Each row is followed by its group and then its class within the group.
[ 0.76 -0.73  0.12  1.52  0.85  1.44 -0.83 -2.13 -0.64 -5.49  1.13  4.49
  0.49 -0.08  0.54  2.74  2.28 -0.28 -0.83  3.31 -1.45  2.26 -1.84 -1.55
  1.02  0.21 -2.50 -1.37] -> <41>:(17)
[ 1.46 -0.16  0.19  0.18  0.43  1.56 -0.85 -0.95  0.42 -5.39 -1.07  5.09
  0.43 -0.25 -0.01  1.23  1.84 -0.78 -0.47  1.80 -0.42  0.81 -0.91 -0.21
  1.09  0.61  0.48 -0.96] -> <48>:(38)
[ 0.39  1.09 -0.09 -0.48 -0.12  0.49  0.70 -1.47 -0.78 -3.86 -0.97  3.23
  0.78  0.45  2.33  1.26  0.53 -0.18 -0.66  2.45  0.42  0.59  0.57  0.51
  0.50  1.49 -1.13 -0.22] -> <42>:(27)
[ 1.18 -0.56  0.48  0.92  0.29  1.53 -0.50  1.12 -0.70 -1.31  0.83 -0.04
 -0.30  0.00  0.62  0.58  1.24 -0.06 -0.27  1.34 -1.79 -0.27 -1.89 -0.83
  2.17 -0.65 -0.34 -1.99] -> <44>:(39)
[ 1.10  0.32  1.17  0.31 -1.12  1.97 -1.44 -0.84 -0.90 -1.92 -0.17  1.47
 -0.20 -1.32  0.56  1.12  0.44 -0.19 -0.16  1.93 -1.75  0.25 -2.29 -1.73
  2.67 -0.11  0.19 -1.86] -> <44>:(7)
[ 1.02 -0.62 -0.24  0.71 -0.26 -1.19 -1.35 -0.64 -1.51 -5.50 -0.70  5.19
  0.13  1.18  2.05  0.97  1.05 -0.11 -0.24  1.60 -1.57  2.16 -0.56  0.11
  1.50  0.85 -0.70 -1.59] -> <42>:(26)
[ 1.38 -0.27  1.17  0.61  1.28  3.06 -0.88 -2.41 -1.91 -2.44  0.14  2.31
  0.08 -1.40  0.60  2.15  1.66 -0.41 -0.07  2.62 -1.84  0.48 -1.75 -1.84
  2.84 -0.19 -0.34 -1.99] -> <44>:(32)
[ 0.46 -0.25  1.09  0.54  0.96  0.15  0.15  0.30 -1.34 -2.43  0.06  1.87
  0.16 -1.07  0.86  1.64  0.75 -0.30 -0.59  2.69 -1.98  1.53 -1.79 -2.05
  2.40 -0.87 -0.45 -1.41] -> <44>:(7)
[ 2.84 -0.37  0.90  0.74  0.65  1.44 -0.07 -1.71 -2.49 -4.21 -0.52  4.06
  0.23 -1.04  2.00  1.75  1.13  0.02 -0.27  3.02 -2.13  0.00 -1.71 -1.73
  3.07  0.84 -0.04 -2.67] -> <44>:(7)
[ 2.13 -0.64  0.71  0.12  0.21  1.70 -0.11  0.31 -2.20 -2.76 -0.52  1.74
 -0.23 -0.01  1.48  0.17  0.97 -0.40 -0.29  2.55 -2.11 -0.18 -1.97 -1.95
  2.72 -0.35  0.71 -2.60] -> <44>:(39)
[ 0.71 -0.04 -0.02  0.64  1.91  1.61 -0.80 -2.28  0.25 -2.55 -0.45  4.59
  0.50 -0.43 -0.42  2.42  0.87 -0.15 -0.29  1.56  0.10  1.61 -1.39 -0.15
  0.97  0.22 -0.97 -1.01] -> <41>:(18)
[ 1.42 -0.83  0.12 -0.61 -0.46 -0.33 -0.38 -1.93 -2.05 -5.49 -1.95  4.94
  1.03  1.29  2.05  2.18  2.10 -0.65 -0.48  2.95 -0.31  1.24  0.03 -0.06
  0.85  1.61 -1.63 -0.77] -> <42>:(24)
[ 0.76 -0.06  0.02  0.95  1.34  1.37 -0.42 -3.55 -0.54 -3.03  0.29  5.19
  0.92 -0.63  0.20  1.82  1.10 -0.19 -0.83  2.02  0.31  2.00 -1.04 -0.62
  0.16  0.99 -1.53 -0.39] -> <41>:(18)
[ 2.15 -0.60  0.33  0.09  0.99 -0.02 -1.20 -1.91  0.62 -4.77 -0.77  5.51
  0.61  0.36  0.05  2.90  1.74  0.58  0.44  2.16 -0.58  1.23 -1.55 -0.62
  0.68  0.32 -1.38 -1.80] -> <48>:(13)
[ 1.31 -0.24  0.35  0.00  1.95 -0.21 -0.77 -1.84  0.90 -5.94  0.82  4.50
  0.70 -0.88 -0.29  2.12  1.40  0.00  0.17  1.80 -0.90  0.73 -1.42 -0.52
  1.89 -0.43 -1.64 -1.33] -> <48>:(23)
[ 2.17 -0.16  0.87 -0.23  1.05  1.37 -0.99 -1.39 -2.26 -3.34 -0.68  1.31
 -0.36 -0.31  2.53  1.46  2.08 -0.62  1.02  1.82 -1.56 -0.54 -1.43 -0.91
  3.38  0.98 -0.41 -2.62] -> <44>:(7)
[ 0.65  0.29  0.18  1.24  1.71  0.51 -1.42 -3.37 -1.45 -4.53 -0.02  6.46
  0.67 -0.52  1.69  2.56  0.60 -0.29 -0.60  2.95 -1.63  3.08 -1.94 -0.53
  2.43  1.48 -1.70 -1.65] -> <41>:(40)
[ 0.03 -0.21 -0.87  1.25  1.07  0.83 -1.11 -2.72  0.21 -4.09 -0.60  5.58
  0.87 -1.36  0.70  2.58  1.70 -0.56 -0.45  2.38 -0.45  1.85 -1.25 -0.81
  0.25  0.03 -2.46 -0.61] -> <41>:(18)
[ 1.66 -0.04 -0.33  0.12  0.28  1.78 -1.28 -1.95  0.92 -5.17 -0.34  5.45
  0.09  0.41 -1.01  1.91  1.25  0.75 -0.40  1.56 -0.58  0.48 -1.11 -0.01
  1.10  0.00 -0.59 -1.05] -> <48>:(23)
[ 0.34  0.27 -0.26 -0.17  0.26  1.66 -0.81 -1.38 -0.32 -2.96 -0.84  1.66
  0.26  0.10  2.11  1.44  2.10 -0.67  0.23  1.61 -0.56  0.47  0.11  0.65
  1.18  1.00 -1.25 -0.85] -> <42>:(24)
[ 0.51  0.16  0.72 -0.07  1.49  0.20 -0.09  0.17 -1.15 -0.76  0.44 -0.16
  0.02  0.31  1.15 -0.36  0.55  0.12  0.46  1.00 -1.35 -0.30 -0.37 -0.39
  1.52  0.55  0.13 -0.90] -> <44>:(32)
[ 1.02  0.07 -0.53  0.17  0.34  0.26 -1.58 -1.65 -2.89 -5.39 -1.94  5.72
  0.58  0.42  2.26  1.67  0.58 -0.65  0.20  2.27 -0.32  2.30  0.36  0.16
  1.06  1.37 -1.02 -1.00] -> <42>:(24)
[ 0.10  0.36 -0.04  0.92  0.72  0.38 -0.22 -2.15 -1.90 -3.56  0.28  3.92
  0.39  0.25  1.82  1.93  0.23 -0.10 -0.45  2.54 -1.54  1.51  0.84 -0.56
  1.34  0.57 -0.80 -0.63] -> <42>:(24)
[-0.34  0.63 -0.44  1.26 -0.05  0.54  0.40 -1.06 -2.03 -3.93 -0.28  2.92
  0.24  0.12  2.57  1.31  1.28 -0.37 -0.91  2.92 -1.35  1.07  1.23 -0.31
  1.05  0.92 -0.63 -0.66] -> <42>:(27)
[ 0.20 -0.25  0.11  0.77 -0.05 -0.87 -0.50 -0.86 -1.53 -3.49 -0.45  2.49
  1.34  0.96  2.41  0.59  0.63  0.09 -0.37  1.85 -0.92  0.86 -0.67  0.67
  0.43  1.22 -1.36 -1.30] -> <42>:(26)
[ 1.14 -0.08  0.53 -0.25  0.80 -0.55 -0.26 -0.54  1.32 -3.47  0.97  2.12
 -0.54  0.42 -1.81  0.85  0.76  1.01  0.21  0.16 -0.26 -0.69  0.32 -0.36
 -0.58 -0.50 -0.54  1.66] -> <48>:(23)
[ 1.15 -0.17 -0.20  0.08 -0.43  1.51 -0.17 -0.68 -1.17 -2.38 -0.92  2.93
 -0.24  1.16  2.00  0.75  1.13 -0.43 -0.48  2.60 -1.62  0.63 -0.39 -0.75
  1.69  1.50  0.85 -0.61] -> <42>:(26)
[ 1.95 -0.65  0.81  1.52  0.41  1.67 -0.08 -0.21 -2.06 -3.23  0.31  2.40
  0.01 -0.38  1.81  1.51  1.19 -0.30 -0.37  2.49 -2.40 -0.35 -1.65 -1.07
  2.22 -0.12 -0.34 -2.29] -> <44>:(39)
[ 0.75 -0.57 -0.19 -0.13 -0.38  0.19 -2.88  0.04 -1.18 -2.55 -0.34  2.39
 -0.07  0.71  0.72  0.83  1.23 -0.64 -0.55  1.28 -0.31  0.30  0.05 -0.87
  0.95  0.76 -0.03 -0.11] -> <42>:(24)
[ 1.66 -0.20  1.62 -0.36  1.02  1.85 -0.95 -1.68 -2.09 -5.07 -0.32  3.97
  0.14 -0.04  2.12  1.96  2.00  0.12 -0.51  3.51 -2.32  0.31 -2.34 -0.84
  3.44  1.13 -0.01 -2.34] -> <44>:(32)
[ 2.26 -0.50  1.14  0.50  0.69  1.28 -1.12 -0.60 -2.21 -4.18 -0.87  4.58
 -0.03 -1.53  1.69  2.04  1.45 -0.19 -0.94  3.62 -2.33  0.98 -3.46 -1.82
  3.93  0.10 -0.22 -3.32] -> <44>:(39)
